Below is a small trained network, with its code and all its weights. Each question gives an input and a class and asks what happens when units are switched off, that is, made to give their printed mean instead of their output.

import numpy as np


def w(rows, s, z=0):
    codes = np.array(rows[::2]) - 128.0
    scale = np.full(codes.shape[1], s)
    scale[-1] = z or s
    return codes * scale


def norm(h):
    return h / np.sqrt((h * h).mean(-1, keepdims=True) + 1e-5)


def f(y):
    return np.maximum(y, 0)


def log_softmax(a):
    a = a - a.max(-1, keepdims=True)
    return a - np.log(np.exp(a).sum(-1, keepdims=True))


def net(x, mask):
    res = np.array(x, float).reshape(1, 2) / 4 @ E
    u = 0
    for l in range(3):
        y = f(norm(res) @ A[l][:, :-1].T + A[l][:, -1])
        res = res + np.where(mask[u : u + 5], y, B[l][:, -1]) @ B[l][:, :-1]
        u += 5
    return log_softmax(norm(res)[-1] @ U[:, :-1].T + U[:, -1])


A, B = {}, {}
E = w([
[60,164,163,169,74,233],'x0',
[48,132,127,253,59,88],'x1',
],0.002)
A[0] = w([
[151,103,103,169,166,53,155],'0.n0',
[135,66,56,137,159,3,23],'0.n1',
[171,80,69,97,165,60,7],'0.n2',
[118,84,89,149,133,54,115],'0.n3',
[136,185,186,125,107,150,103],'0.n4',
],0.0038,0.0019)
B[0] = w([
[153,64,127,50,148,44,240],'0.n0',
[196,210,237,165,250,14,253],'0.n1',
[204,39,203,199,124,65,229],'0.n2',
[206,248,96,7,158,80,215],'0.n3',
[178,81,97,232,121,31,184],'0.n4',
],0.0024,0.0022)
A[1] = w([
[122,234,126,156,108,73,138],'1.n0',
[129,8,10,68,182,139,150],'1.n1',
[86,184,147,174,173,71,70],'1.n2',
[24,129,147,224,1,246,8],'1.n3',
[210,143,100,120,170,202,128],'1.n4',
],0.003,0.0012)
B[1] = w([
[98,95,83,99,113,181,174],'1.n0',
[72,109,113,180,64,156,164],'1.n1',
[118,108,98,74,139,140,163],'1.n2',
[213,187,238,154,2,104,254],'1.n3',
[79,115,126,143,142,141,175],'1.n4',
],0.0062,0.0038)
A[2] = w([
[104,92,170,131,195,203,125],'2.n0',
[152,223,103,140,119,79,97],'2.n1',
[152,135,86,50,188,161,114],'2.n2',
[99,83,79,91,101,253,81],'2.n3',
[109,92,83,75,173,74,253],'2.n4',
],0.0043,0.0012)
B[2] = w([
[46,132,85,61,253,229,180],'2.n0',
[96,93,147,144,136,222,189],'2.n1',
[88,112,157,236,99,106,199],'2.n2',
[207,196,244,125,172,74,202],'2.n3',
[89,158,75,147,60,192,252],'2.n4',
],0.0037,0.003)
U = w([
[146,169,205,158,27,154,163],'0',
[57,144,19,127,80,110,114],'1',
[106,149,203,100,241,202,142],'2',
[188,95,118,105,198,10,181],'3',
[131,124,103,138,146,148,3],'4',
[120,23,73,129,152,192,107],'5',
],0.012,0.0073)

Each question gives the input, the list of numbers given to net, and the class t.
The units are the neurons (one row each of A and B). Each row of codes is followed by its name. A weight is (code - 128) times the scale printed after its matrix; where a second scale follows, it is the last column's (A, B and U).
mask holds one flag per neuron, layer by layer. A switched-off neuron (its flag False) gives its mean, the last column of its row in B, instead of its output. The means were averaged over made-up inputs and are rounded, as every weight is.
A unit's drop is (log p(t) with every unit on - log p(t) with that unit switched off) / (log p(t) with every unit on - log p(t) with every unit switched off).
The circuit of an input: a set's keep is (log p(t) with only the set's units on - log p(t) with every unit switched off) / (log p(t) with every unit on - log p(t) with every unit switched off). Starting from the 12 units with the biggest drops (on a tie, the unit counted first), units are removed one at a time, each time the one whose removal leaves the highest keep (on an exact tie, the one counted first), for as long as the keep stays at least 0.8.
units of the circuit, in order: the units of the circuit, biggest drop first
top k neurons: the k neurons with the biggest drops, biggest first
top k neurons in layer l: the k neurons of layer l with the biggest drops, biggest first
drop of u: that unit's drop, to one decimal
input [-1,3], class 1: units of the circuit, in order => [1.n3]
input [-1,-6], class 2: units of the circuit, in order => [1.n3, 2.n3, 0.n1, 1.n1]
input [-2,-3], class 5: top 2 neurons => [1.n3, 2.n3]
input [-8,8], class 3: units of the circuit, in order => [0.n1, 1.n3]
input [-5,-8], class 5: top 3 neurons => [1.n3, 1.n1, 2.n4]
input [-6,-8], class 5: units of the circuit, in order => [1.n3, 1.n1, 2.n4]
input [-4,-5], class 5: top 3 neurons in layer 1 => [1.n3, 1.n1, 1.n4]
input [-1,8], class 1: top 3 neurons => [1.n3, 0.n3, 1.n0]
input [7,-7], class 2: top 2 neurons => [1.n3, 2.n0]
input [-3,-8], class 2: top 2 neurons in layer 2 => [2.n3, 2.n0]
input [-3,8], class 1: drop of 1.n3 => 0.8
input [4,-5], class 2: drop of 1.n3 => 1.1
input [3,-8], class 2: drop of 1.n3 => 0.9
input [-6,6], class 3: top neuron => [0.n1]
